Below is a small trained network, with its code and all its weights. Each question gives an input and a class and asks what happens when units are switched off, that is, made to give their printed mean instead of their output.

import numpy as np


def w(rows, s, z=0):
    codes = np.array(rows[::2]) - 128.0
    scale = np.full(codes.shape[1], s)
    scale[-1] = z or s
    return codes * scale


def f(y):
    return np.maximum(y, 0)


def log_softmax(a):
    a = a - a.max(-1, keepdims=True)
    return a - np.log(np.exp(a).sum(-1, keepdims=True))


def net(x, mask):
    res = np.array(x, float).reshape(1, 3) / 4 @ E
    y = f(res @ A[0][:, :-1].T + A[0][:, -1])
    res = res + np.where(mask, y, B[0][:, -1]) @ B[0][:, :-1]
    return log_softmax(res[-1] @ U[:, :-1].T + U[:, -1])


A, B = {}, {}
E = w([
[183,53,102,137,108,96,89,161,89,71,180],'x0',
[90,175,148,136,117,111,139,57,144,65,247],'x1',
[97,40,147,169,91,184,126,81,113,63,82],'x2',
],0.015)
A[0] = w([
[110,198,141,144,89,167,90,97,127,161,87,64],'n0',
[215,142,55,80,160,117,135,135,156,179,186,62],'n1',
[148,71,175,210,69,188,119,90,107,70,76,89],'n2',
[178,55,80,124,87,99,112,170,74,98,192,40],'n3',
[94,173,131,130,85,136,130,67,88,105,220,57],'n4',
[48,98,119,183,68,182,149,84,96,137,88,93],'n5',
[93,157,140,85,86,72,114,91,152,124,200,123],'n6',
[1,182,168,106,172,159,168,90,159,203,83,126],'n7',
[183,187,105,72,150,26,146,185,144,178,142,133],'n8',
[195,82,106,119,139,58,114,141,106,118,165,69],'n9',
[217,110,91,141,81,54,59,169,138,77,161,94],'n10',
[183,85,96,102,115,137,76,127,112,114,166,251],'n11',
[36,184,144,100,148,166,181,120,163,174,94,37],'n12',
[200,125,105,123,135,152,95,189,74,177,28,60],'n13',
[99,103,189,128,128,76,155,62,129,110,215,130],'n14',
[169,61,134,104,108,146,111,187,107,196,40,78],'n15',
[216,84,130,146,102,98,61,180,85,89,187,71],'n16',
[97,166,129,155,126,104,140,88,137,65,188,98],'n17',
[162,85,100,83,143,122,157,202,111,172,78,158],'n18',
[185,169,140,63,199,94,132,193,130,183,194,94],'n19',
[129,182,122,86,157,52,87,156,146,196,159,52],'n20',
[100,61,147,131,120,191,106,95,156,94,112,102],'n21',
],0.0096,0.016)
B[0] = w([
[153,107,151,157,145,135,164,71,127,119,108,150],'n0',
[102,48,108,150,164,108,139,128,115,87,111,166],'n1',
[71,112,94,140,174,73,143,173,137,61,123,225],'n2',
[140,66,166,205,141,150,185,84,77,139,107,180],'n3',
[146,53,86,142,170,173,83,91,143,138,150,183],'n4',
[93,130,107,118,161,67,139,158,118,96,125,196],'n5',
[113,125,118,95,122,176,96,145,154,158,180,192],'n6',
[178,193,174,176,94,127,165,128,88,162,74,243],'n7',
[99,149,104,115,155,92,141,160,120,62,145,222],'n8',
[140,83,169,170,140,133,175,75,127,121,108,164],'n9',
[157,164,143,203,128,125,161,72,126,136,93,193],'n10',
[108,251,190,89,91,95,122,127,119,178,116,252],'n11',
[158,74,170,223,122,141,173,62,96,140,89,180],'n12',
[132,64,78,136,161,192,82,101,167,165,159,210],'n13',
[129,140,92,135,150,165,86,159,164,170,157,208],'n14',
[155,114,77,125,166,158,95,124,168,160,172,220],'n15',
[161,116,161,211,158,143,177,109,86,167,84,193],'n16',
[150,110,66,121,149,169,91,105,146,161,168,190],'n17',
[123,149,113,102,94,166,65,108,159,145,163,227],'n18',
[78,92,112,125,172,81,141,149,120,86,118,201],'n19',
[84,42,95,142,175,103,157,168,124,105,99,178],'n20',
[101,124,102,138,145,85,149,173,144,85,118,191],'n21',
],0.012,0.017)
U = w([
[142,123,88,148,156,197,68,102,164,178,162,94],'0',
[87,124,112,154,169,55,146,139,130,52,120,111],'1',
[168,142,208,184,141,138,180,76,104,174,96,94],'2',
[115,250,196,87,85,94,78,148,148,174,127,253],'3',
[150,133,137,90,42,128,126,147,113,112,134,103],'4',
[169,108,169,103,102,119,121,143,124,122,144,108],'5',
[137,115,152,99,101,116,126,111,133,117,132,112],'6',
],0.013,0.024)

Each question gives the input, the list of numbers given to net, and the class t.
The units are the neurons (one row each of A and B). Each row of codes is followed by its name. A weight is (code - 128) times the scale printed after its matrix; where a second scale follows, it is the last column's (A, B and U).
mask holds one flag per neuron, in row order. A switched-off neuron (its flag False) gives its mean, the last column of its row in B, instead of its output. The means were averaged over made-up inputs and are rounded, as every weight is.
A unit's drop is (log p(t) with every unit on - log p(t) with that unit switched off) / (log p(t) with every unit on - log p(t) with every unit switched off).
unit that matters most: the unit with the biggest drop
top k neurons: the k neurons with the biggest drops, biggest first
drop when u is switched off: that unit's drop, to one decimal
input [3,7,-6], class 0: top 4 neurons => n6, n17, n14, n4
input [2,-6,-7], class 1: top 3 neurons => n8, n19, n20
input [1,2,-4], class 1: top 2 neurons => n7, n19
input [3,4,3], class 0: unit that matters most => n7
input [-7,3,-7], class 1: top 2 neurons => n8, n19
input [-8,-6,-7], class 2: top 3 neurons => n7, n12, n2
input [8,8,8], class 0: top 3 neurons => n14, n17, n4
input [0,-4,-6], class 1: top 2 neurons => n8, n19
input [8,2,-7], class 2: top 2 neurons => n16, n10
input [4,-2,1], class 2: top 2 neurons => n16, n3
input [-8,0,8], class 1: top 3 neurons => n5, n2, n21
input [8,-3,-6], class 2: top 2 neurons => n16, n10
input [-6,4,4], class 2: drop when n7 is switched off => 1.3
input [7,-2,4], class 2: drop when n8 is switched off => 0.0
input [-1,-5,7], class 1: drop when n2 is switched off => 1.2
input [3,1,1], class 3: drop when n12 is switched off => 0.2
input [-6,0,-4], class 2: unit that matters most => n7
